Here is a tiny trained network, its code and every weight. The questions are about switching its units off for an input and a target symbol, where a switched-off unit gives its printed mean instead of its output.

import numpy as np


def w(rows, s, z=0):
    codes = np.array(rows[::2]) - 128.0
    scale = np.full(codes.shape[1], s)
    scale[-1] = z or s
    return codes * scale


def norm(h):
    return h / np.sqrt((h * h).mean(-1, keepdims=True) + 1e-5)


def f(y):
    return np.maximum(y, 0)


def softmax(a):
    e = np.exp(a - a.max(-1, keepdims=True))
    return e / e.sum(-1, keepdims=True)


def log_softmax(a):
    a = a - a.max(-1, keepdims=True)
    return a - np.log(np.exp(a).sum(-1, keepdims=True))


def net(x, mask):
    ids = ['ΓΘΠΩαβδεζημξστψ'.index(c) for c in x.split()]
    T = len(ids)
    res = E[ids] + P[:T]
    u = 0
    for l in range(2):
        r = norm(res)
        for j in range(2):
            rows = slice(4 * j, 4 * j + 4)
            q, k, v = (r @ M[l][rows].T for M in (Q, K, V))
            z = softmax(np.where(np.tri(T) > 0, q @ k.T / 4**0.5, -1e9)) @ v
            o = O[l][rows]
            res = res + np.where(mask[u + j], z, o[:, -1]) @ o[:, :-1]
        u += 2
        y = f(norm(res) @ A[l][:, :-1].T + A[l][:, -1])
        res = res + np.where(mask[u : u + 8], y, B[l][:, -1]) @ B[l][:, :-1]
        u += 8
    return log_softmax(norm(res)[-1] @ U[:, :-1].T + U[:, -1])


Q, K, V, O, A, B = {}, {}, {}, {}, {}, {}
E = w([
[101,151,171],'Γ',
[239,193,93],'Θ',
[222,124,2],'Π',
[218,99,230],'Ω',
[67,96,59],'α',
[92,104,142],'β',
[211,88,162],'δ',
[137,133,225],'ε',
[93,103,143],'ζ',
[92,103,141],'η',
[142,187,109],'μ',
[93,102,143],'ξ',
[93,103,142],'σ',
[173,85,133],'τ',
[147,78,83],'ψ',
],0.0071)
P = w([
[150,11,205],'0',
[185,54,164],'1',
[94,162,143],'2',
[202,86,147],'3',
[67,251,97],'4',
[208,56,140],'5',
],0.0014)
Q[0] = w([
[137,210,102],'L0H1',
[141,249,91],'L0H1',
[87,1,173],'L0H1',
[129,181,100],'L0H1',
[41,64,183],'L0H2',
[95,89,128],'L0H2',
[156,203,94],'L0H2',
[192,149,149],'L0H2',
],0.0061)
K[0] = w([
[137,208,101],'L0H1',
[143,254,100],'L0H1',
[115,56,167],'L0H1',
[133,180,120],'L0H1',
[88,251,84],'L0H2',
[113,146,101],'L0H2',
[127,67,186],'L0H2',
[175,98,142],'L0H2',
],0.0083)
V[0] = w([
[60,156,184],'L0H1',
[201,164,223],'L0H1',
[141,149,15],'L0H1',
[130,127,129],'L0H1',
[114,150,235],'L0H2',
[91,143,93],'L0H2',
[207,84,100],'L0H2',
[124,109,3],'L0H2',
],0.0025)
O[0] = w([
[187,81,42,147],'L0H1',
[73,179,34,184],'L0H1',
[153,198,201,1],'L0H1',
[127,126,128,130],'L0H1',
[134,110,252,198],'L0H2',
[89,138,113,82],'L0H2',
[192,143,68,150],'L0H2',
[110,142,45,39],'L0H2',
],0.002,0.0013)
A[0] = w([
[116,119,89,137],'L0N1',
[188,255,59,34],'L0N2',
[135,136,99,36],'L0N3',
[163,218,120,176],'L0N4',
[135,104,150,251],'L0N5',
[75,149,139,238],'L0N6',
[124,115,172,245],'L0N7',
[194,93,114,178],'L0N8',
],0.006,0.0019)
B[0] = w([
[144,134,106,154],'L0N1',
[173,2,126,181],'L0N2',
[141,128,112,130],'L0N3',
[180,117,112,175],'L0N4',
[125,137,104,246],'L0N5',
[83,111,101,208],'L0N6',
[118,133,101,252],'L0N7',
[130,151,94,213],'L0N8',
],0.0081,0.003)
Q[1] = w([
[158,138,203],'L1H1',
[122,101,127],'L1H1',
[176,129,226],'L1H1',
[102,195,102],'L1H1',
[115,64,144],'L1H2',
[103,141,183],'L1H2',
[106,173,96],'L1H2',
[187,254,212],'L1H2',
],0.014)
K[1] = w([
[125,137,200],'L1H1',
[141,79,118],'L1H1',
[127,134,222],'L1H1',
[92,158,79],'L1H1',
[143,253,149],'L1H2',
[43,117,215],'L1H2',
[55,61,38],'L1H2',
[120,17,154],'L1H2',
],0.014)
V[1] = w([
[126,132,124],'L1H1',
[117,150,122],'L1H1',
[96,27,142],'L1H1',
[181,1,138],'L1H1',
[126,116,54],'L1H2',
[164,46,171],'L1H2',
[122,90,11],'L1H2',
[54,54,185],'L1H2',
],0.0031)
O[1] = w([
[129,128,126,125],'L1H1',
[135,117,124,109],'L1H1',
[94,169,198,231],'L1H1',
[61,225,135,250],'L1H1',
[92,62,146,159],'L1H2',
[193,94,94,194],'L1H2',
[71,41,147,194],'L1H2',
[60,212,3,170],'L1H2',
],0.0031,0.0017)
A[1] = w([
[98,116,163,150],'L1N1',
[167,70,190,83],'L1N2',
[112,104,184,223],'L1N3',
[129,163,254,120],'L1N4',
[196,85,27,5],'L1N5',
[127,172,52,17],'L1N6',
[158,84,154,133],'L1N7',
[82,115,91,172],'L1N8',
],0.0068,0.0025)
B[1] = w([
[157,160,133,176],'L1N1',
[101,193,157,172],'L1N2',
[154,166,130,202],'L1N3',
[122,116,2,203],'L1N4',
[60,125,212,227],'L1N5',
[148,84,75,135],'L1N6',
[105,161,140,180],'L1N7',
[194,153,151,253],'L1N8',
],0.0062,0.003)
U = w([
[128,252,167,149],'Γ',
[213,113,135,253],'Θ',
[180,32,48,59],'Π',
[240,225,134,28],'Ω',
[83,20,23,75],'α',
[73,139,122,145],'β',
[177,186,231,126],'δ',
[184,160,19,171],'ε',
[84,137,119,128],'ζ',
[81,136,115,130],'η',
[144,74,157,150],'μ',
[79,133,117,130],'ξ',
[79,136,120,139],'σ',
[82,109,236,158],'τ',
[75,15,157,66],'ψ',
],0.02,0.0056)

Each question gives the input, a string of symbols that net reads in full, and the target symbol t.
The units are the heads (4 rows each of Q, K, V and O) and the neurons (one row each of A and B). Each row of codes is followed by its name. A weight is (code - 128) times the scale printed after its matrix; where a second scale follows, it is the last column's (O, A, B and U).
mask holds one flag per unit, layer by layer, with each layer's heads first. A switched-off unit (its flag False) gives its mean, the last column of its rows in O or B, instead of its output. The means were averaged over made-up inputs and are rounded, as every weight is.
A unit's drop is (log p(t) with every unit on - log p(t) with that unit switched off) / (log p(t) with every unit on - log p(t) with every unit switched off).
The circuit of an input: a set's keep is (log p(t) with only the set's units on - log p(t) with every unit switched off) / (log p(t) with every unit on - log p(t) with every unit switched off). Starting from the 12 units with the biggest drops (on a tie, the unit counted first), units are removed one at a time, each time the one whose removal leaves the highest keep (on an exact tie, the one counted first), for as long as the keep stays at least 0.8.
circuit, biggest first: the units of the circuit, biggest drop first
unit that matters most: the unit with the biggest drop
top k neurons: the k neurons with the biggest drops, biggest first
heads that matter: for each layer, one digit per head in row order, 1 if its drop is at least 0.15 and else 0, layers parted by /
input ε Ω σ β, target Ω: unit that matters most => L1N8
input ε ε η Π τ ζ, target τ: heads that matter => 00 / 01
input α Ω μ β, target Ω: circuit, biggest first => [L1N8; L0N2; L1N5; L1N4]
input ψ η ε τ Γ ψ, target ψ: circuit, biggest first => [L1N5; L1N4]
input Ω ε Π η, target Π: top 2 neurons => [L1N5; L0N2]
input μ ζ η ξ τ β, target τ: circuit, biggest first => [L1H2; L1N4]
input ζ ξ Γ η Ω ζ, target Ω: top 2 neurons => [L1N5; L1N8]
input Θ ε Γ η, target Γ: circuit, biggest first => [L0N2; L1N8]
input Θ Θ ε Π ε ξ, target ε: top 2 neurons => [L0N2; L1N8]
input Θ Γ Γ ε ε σ, target ε: heads that matter => 00 / 01
input Θ α Ω ξ Θ η, target Θ: top 2 neurons => [L1N8; L0N2]
input η ζ α ξ ε ζ, target ε: heads that matter => 00 / 00
input Γ ε α τ δ ξ, target δ: heads that matter => 00 / 01
input Γ α Θ Θ β ξ, target Θ: top 4 neurons => [L1N8; L1N5; L0N2; L1N4]
input α β ξ Ω, target Ω: top 2 neurons => [L1N4; L1N2]
input β ζ Θ η, target Θ: heads that matter => 01 / 01
input Π β σ β τ ξ, target τ: unit that matters most => L1H2
input Γ ε ε Ω δ ψ, target ψ: top 2 neurons => [L1N5; L0N8]
input ε δ Π σ, target Π: heads that matter => 01 / 01
input Θ μ τ ε ψ β, target ψ: circuit, biggest first => [L1H2]
input α ε ε β, target ε: heads that matter => 00 / 01
input τ ξ ε ξ, target ε: top 2 neurons => [L1N5; L1N6]
input ξ ξ ε ξ ζ η, target ε: top 2 neurons => [L1N5; L1N8]
input α σ τ η, target τ: top 3 neurons => [L0N8; L1N4; L0N2]
input β α Γ β, target Γ: heads that matter => 00 / 00
input ψ η ψ ξ, target ψ: heads that matter => 01 / 01
input β σ Θ Ω μ ξ, target Ω: top 3 neurons => [L1N8; L0N2; L1N5]
input α Θ Θ Γ Γ σ, target Γ: top 2 neurons => [L0N2; L1N4]
